Below is a small trained network, with its code and all its weights. Each question gives an input and a class and asks what happens when units are switched off, that is, made to give their printed mean instead of their output.

import numpy as np


def w(rows, s, z=0):
    codes = np.array(rows[::2]) - 128.0
    scale = np.full(codes.shape[1], s)
    scale[-1] = z or s
    return codes * scale


def norm(h):
    return h / np.sqrt((h * h).mean(-1, keepdims=True) + 1e-5)


def f(y):
    return np.maximum(y, 0)


def log_softmax(a):
    a = a - a.max(-1, keepdims=True)
    return a - np.log(np.exp(a).sum(-1, keepdims=True))


def net(x, mask):
    res = np.array(x, float).reshape(1, 6) / 4 @ E
    u = 0
    for l in range(2):
        y = f(norm(res) @ A[l][:, :-1].T + A[l][:, -1])
        res = res + np.where(mask[u : u + 5], y, B[l][:, -1]) @ B[l][:, :-1]
        u += 5
    return log_softmax(norm(res)[-1] @ U[:, :-1].T + U[:, -1])


A, B = {}, {}
E = w([
[181,115,161,93,88,102,138,201],'x0',
[163,157,111,200,121,84,79,191],'x1',
[2,104,98,100,81,93,149,67],'x2',
[85,213,174,191,95,115,170,139],'x3',
[84,101,219,174,69,114,106,145],'x4',
[119,61,98,72,143,209,42,176],'x5',
],0.0074)
A[0] = w([
[49,178,117,131,63,219,132,177,1],'L0N0',
[179,90,226,85,72,157,194,142,103],'L0N1',
[69,105,33,47,134,225,143,1,62],'L0N2',
[161,204,41,177,220,40,72,127,121],'L0N3',
[90,88,171,206,141,146,106,129,92],'L0N4',
],0.009,0.0037)
B[0] = w([
[112,188,61,124,243,186,53,62,159],'L0N0',
[195,163,61,209,190,93,87,93,198],'L0N1',
[101,99,105,59,176,161,68,66,254],'L0N2',
[255,116,39,131,159,140,147,173,220],'L0N3',
[32,192,136,139,80,76,152,80,169],'L0N4',
],0.0092,0.0071)
A[1] = w([
[113,149,29,82,164,68,76,132,254],'L1N0',
[96,106,187,86,46,130,12,255,98],'L1N1',
[78,117,72,125,12,63,128,194,163],'L1N2',
[65,167,136,146,130,94,97,117,199],'L1N3',
[86,53,156,137,80,168,102,84,68],'L1N4',
],0.0092,0.0033)
B[1] = w([
[110,108,182,106,20,229,19,185,245],'L1N0',
[29,184,254,120,61,127,22,113,151],'L1N1',
[96,186,175,132,39,66,104,150,161],'L1N2',
[165,143,180,66,102,114,79,43,179],'L1N3',
[236,169,207,124,170,102,171,218,150],'L1N4',
],0.0082,0.011)
U = w([
[63,201,225,157,64,60,122,68,184],'0',
[129,70,150,34,151,192,54,86,223],'1',
[121,58,107,94,92,120,172,166,11],'2',
[52,60,121,135,153,106,214,159,1],'3',
[252,156,84,180,171,131,174,180,149],'4',
],0.013,0.0048)

Each question gives the input, the list of numbers given to net, and the class t.
The units are the neurons (one row each of A and B). Each row of codes is followed by its name. A weight is (code - 128) times the scale printed after its matrix; where a second scale follows, it is the last column's (A, B and U).
mask holds one flag per neuron, layer by layer. A switched-off neuron (its flag False) gives its mean, the last column of its row in B, instead of its output. The means were averaged over made-up inputs and are rounded, as every weight is.
A unit's drop is (log p(t) with every unit on - log p(t) with that unit switched off) / (log p(t) with every unit on - log p(t) with every unit switched off).
The circuit of an input: a set's keep is (log p(t) with only the set's units on - log p(t) with every unit switched off) / (log p(t) with every unit on - log p(t) with every unit switched off). Starting from all 10 units, units are removed one at a time, each time the one whose removal leaves the highest keep (on an exact tie, the one counted first), for as long as the keep stays at least 0.8.
circuit, biggest first: the units of the circuit, biggest drop first
k most important neurons: the k neurons with the biggest drops, biggest first
top k neurons in layer l: the k neurons of layer l with the biggest drops, biggest first
drop when u is switched off: that unit's drop, to one decimal
input [5,8,3,2,0,-6], class 4: 2 most important neurons => L0N3; L0N4
input [-8,2,3,4,-4,-5], class 1: circuit, biggest first => L1N0; L0N3
input [-6,5,6,7,-8,0], class 1: circuit, biggest first => L1N0; L0N2
input [7,2,4,-4,4,6], class 0: top neuron in layer 0 => L0N2
input [0,-5,-4,-4,8,1], class 0: 3 most important neurons => L0N4; L0N3; L0N2
input [1,-4,8,8,3,2], class 1: top 2 neurons in layer 0 => L0N0; L0N2
input [-4,8,-3,-8,7,8], class 0: 2 most important neurons => L1N1; L0N2
input [2,8,-4,8,2,-6], class 4: top 2 neurons in layer 1 => L1N0; L1N1
input [6,0,-3,5,1,2], class 4: top 2 neurons in layer 0 => L0N1; L0N2
input [1,5,0,-5,-3,-1], class 4: 2 most important neurons => L0N3; L0N2
input [2,-7,-5,8,0,3], class 4: top 3 neurons in layer 0 => L0N2; L0N1; L0N4
input [6,-3,2,-5,6,4], class 0: 2 most important neurons => L1N1; L0N3
input [6,4,1,3,-4,4], class 0: 2 most important neurons => L0N2; L0N1
input [-2,-1,-5,2,7,1], class 0: circuit, biggest first => L0N4
input [-3,3,-6,-7,-8,0], class 4: top 2 neurons in layer 0 => L0N3; L0N2
input [0,8,8,5,-6,-5], class 4: top 2 neurons in layer 0 => L0N3; L0N4
input [7,-2,-6,-2,4,0], class 4: 2 most important neurons => L0N1; L0N2
input [-7,-2,-4,-3,2,-8], class 4: 2 most important neurons => L0N3; L0N2
input [3,3,-8,6,7,7], class 0: drop when L1N1 is switched off => 0.2
input [8,8,-5,8,4,5], class 0: circuit, biggest first => L1N1
input [-4,-5,-6,8,-5,-6], class 4: drop when L0N1 is switched off => 0.0
input [0,1,-5,6,2,3], class 0: drop when L0N3 is switched off => 0.7
